Below is a small trained network, with its code and all its weights. Each question gives an input and a class and asks what happens when units are switched off, that is, made to give their printed mean instead of their output.

import numpy as np


def w(rows, s, z=0):
    codes = np.array(rows[::2]) - 128.0
    scale = np.full(codes.shape[1], s)
    scale[-1] = z or s
    return codes * scale


def f(y):
    return np.maximum(y, 0)


def log_softmax(a):
    a = a - a.max(-1, keepdims=True)
    return a - np.log(np.exp(a).sum(-1, keepdims=True))


def net(x, mask):
    res = np.array(x, float).reshape(1, 6) / 4 @ E
    y = f(res @ A[0][:, :-1].T + A[0][:, -1])
    res = res + np.where(mask, y, B[0][:, -1]) @ B[0][:, :-1]
    return log_softmax(res[-1] @ U[:, :-1].T + U[:, -1])


A, B = {}, {}
E = w([
[155,222,126,40,10,180,176,175,118],'x0',
[134,117,118,137,124,139,112,151,123],'x1',
[198,181,167,182,134,41,195,224,67],'x2',
[198,119,40,247,142,146,184,39,167],'x3',
[116,140,136,148,118,130,126,127,140],'x4',
[127,131,123,144,121,137,113,139,124],'x5',
],0.011)
A[0] = w([
[202,207,84,81,25,203,132,99,153,41],'n1',
[195,192,89,163,126,143,152,136,179,45],'n2',
[172,126,172,192,133,47,190,169,84,87],'n3',
[118,196,139,61,56,73,162,195,41,107],'n4',
[32,107,221,69,149,106,55,178,132,150],'n5',
[177,137,205,114,133,139,116,176,104,92],'n6',
[205,185,54,164,104,133,197,109,120,8],'n7',
[207,156,164,200,149,1,196,194,96,151],'n8',
[78,134,188,172,210,44,90,142,75,57],'n9',
[197,171,133,209,182,23,166,181,76,14],'n10',
[129,205,168,93,100,40,115,214,102,78],'n11',
[136,159,195,109,87,69,137,196,117,88],'n12',
[213,135,70,172,98,129,208,82,161,170],'n13',
[176,176,175,115,106,76,160,236,89,108],'n14',
[164,59,61,31,93,69,147,138,93,112],'n15',
[130,99,158,132,177,14,67,166,107,18],'n16',
[47,103,114,55,43,196,108,119,141,43],'n17',
[59,77,253,72,176,123,5,156,136,67],'n18',
],0.0069,0.011)
B[0] = w([
[74,64,145,117,15,166,219,98,3,189],'n1',
[112,176,167,108,130,128,126,193,150,151],'n2',
[104,93,158,93,61,148,170,148,103,194],'n3',
[208,119,118,191,190,145,85,104,179,229],'n4',
[98,137,139,67,62,160,181,184,49,242],'n5',
[113,125,144,160,152,138,90,123,218,164],'n6',
[204,220,206,7,113,119,138,232,167,161],'n7',
[139,215,177,113,115,167,159,155,82,254],'n8',
[105,188,197,65,115,148,153,197,127,177],'n9',
[26,2,107,139,36,141,181,82,43,189],'n10',
[136,142,66,195,177,93,58,95,143,205],'n11',
[154,92,83,172,176,149,83,82,209,190],'n12',
[63,88,119,132,115,119,140,62,121,222],'n13',
[183,134,107,155,160,102,65,106,169,224],'n14',
[133,155,153,135,127,127,103,134,109,148],'n15',
[230,194,153,70,122,124,165,146,157,158],'n16',
[196,220,203,60,125,146,151,181,157,175],'n17',
[96,72,112,119,67,158,159,100,55,217],'n18',
],0.0076,0.013)
U = w([
[35,28,116,111,42,143,157,84,59,68],'0',
[180,254,178,63,85,144,139,206,123,106],'1',
[163,94,36,183,249,99,17,21,241,254],'2',
],0.0095,0.0012)

Each question gives the input, the list of numbers given to net, and the class t.
The units are the neurons (one row each of A and B). Each row of codes is followed by its name. A weight is (code - 128) times the scale printed after its matrix; where a second scale follows, it is the last column's (A, B and U).
mask holds one flag per neuron, in row order. A switched-off neuron (its flag False) gives its mean, the last column of its row in B, instead of its output. The means were averaged over made-up inputs and are rounded, as every weight is.
A unit's drop is (log p(t) with every unit on - log p(t) with that unit switched off) / (log p(t) with every unit on - log p(t) with every unit switched off).
The circuit of an input: a set's keep is (log p(t) with only the set's units on - log p(t) with every unit switched off) / (log p(t) with every unit on - log p(t) with every unit switched off). Starting from the 12 units with the biggest drops (on a tie, the unit counted first), units are removed one at a time, each time the one whose removal leaves the highest keep (on an exact tie, the one counted first), for as long as the keep stays at least 0.8.
circuit, biggest first: the units of the circuit, biggest drop first
unit that matters most: the unit with the biggest drop
top k neurons: the k neurons with the biggest drops, biggest first
drop of u: that unit's drop, to one decimal
input [2,-6,-3,-2,1,-4], class 1: circuit, biggest first : (n10)
input [-3,3,1,-3,-2,-4], class 1: top 3 neurons : (n10, n13, n1)
input [-1,8,6,1,-3,-8], class 0: top 4 neurons : (n10, n17, n7, n3)
input [1,3,-6,-6,-1,-1], class 1: top 3 neurons : (n17, n10, n13)
input [3,8,-4,-2,6,-6], class 1: top 2 neurons : (n17, n10)
input [-8,-3,5,-3,3,6], class 1: top 3 neurons : (n16, n9, n8)
input [0,7,7,5,-5,-6], class 0: top 2 neurons : (n10, n13)
input [0,4,4,1,-5,-7], class 0: top 3 neurons : (n10, n17, n7)
input [-8,5,3,-7,3,0], class 1: top 2 neurons : (n16, n9)
input [3,-7,-5,-4,4,5], class 1: top 3 neurons : (n17, n10, n13)
input [8,3,-4,5,1,-8], class 0: top 2 neurons : (n1, n13)
input [0,0,-4,2,-5,6], class 2: top 4 neurons : (n5, n1, n10, n18)
input [-5,8,2,-4,-4,4], class 1: drop of n16 : 0.4
input [3,0,-5,-3,-6,3], class 1: unit that matters most : n17
input [-5,8,2,-5,8,1], class 1: drop of n10 : 0.4
input [1,2,7,-6,-2,-8], class 2: drop of n11 : 0.4
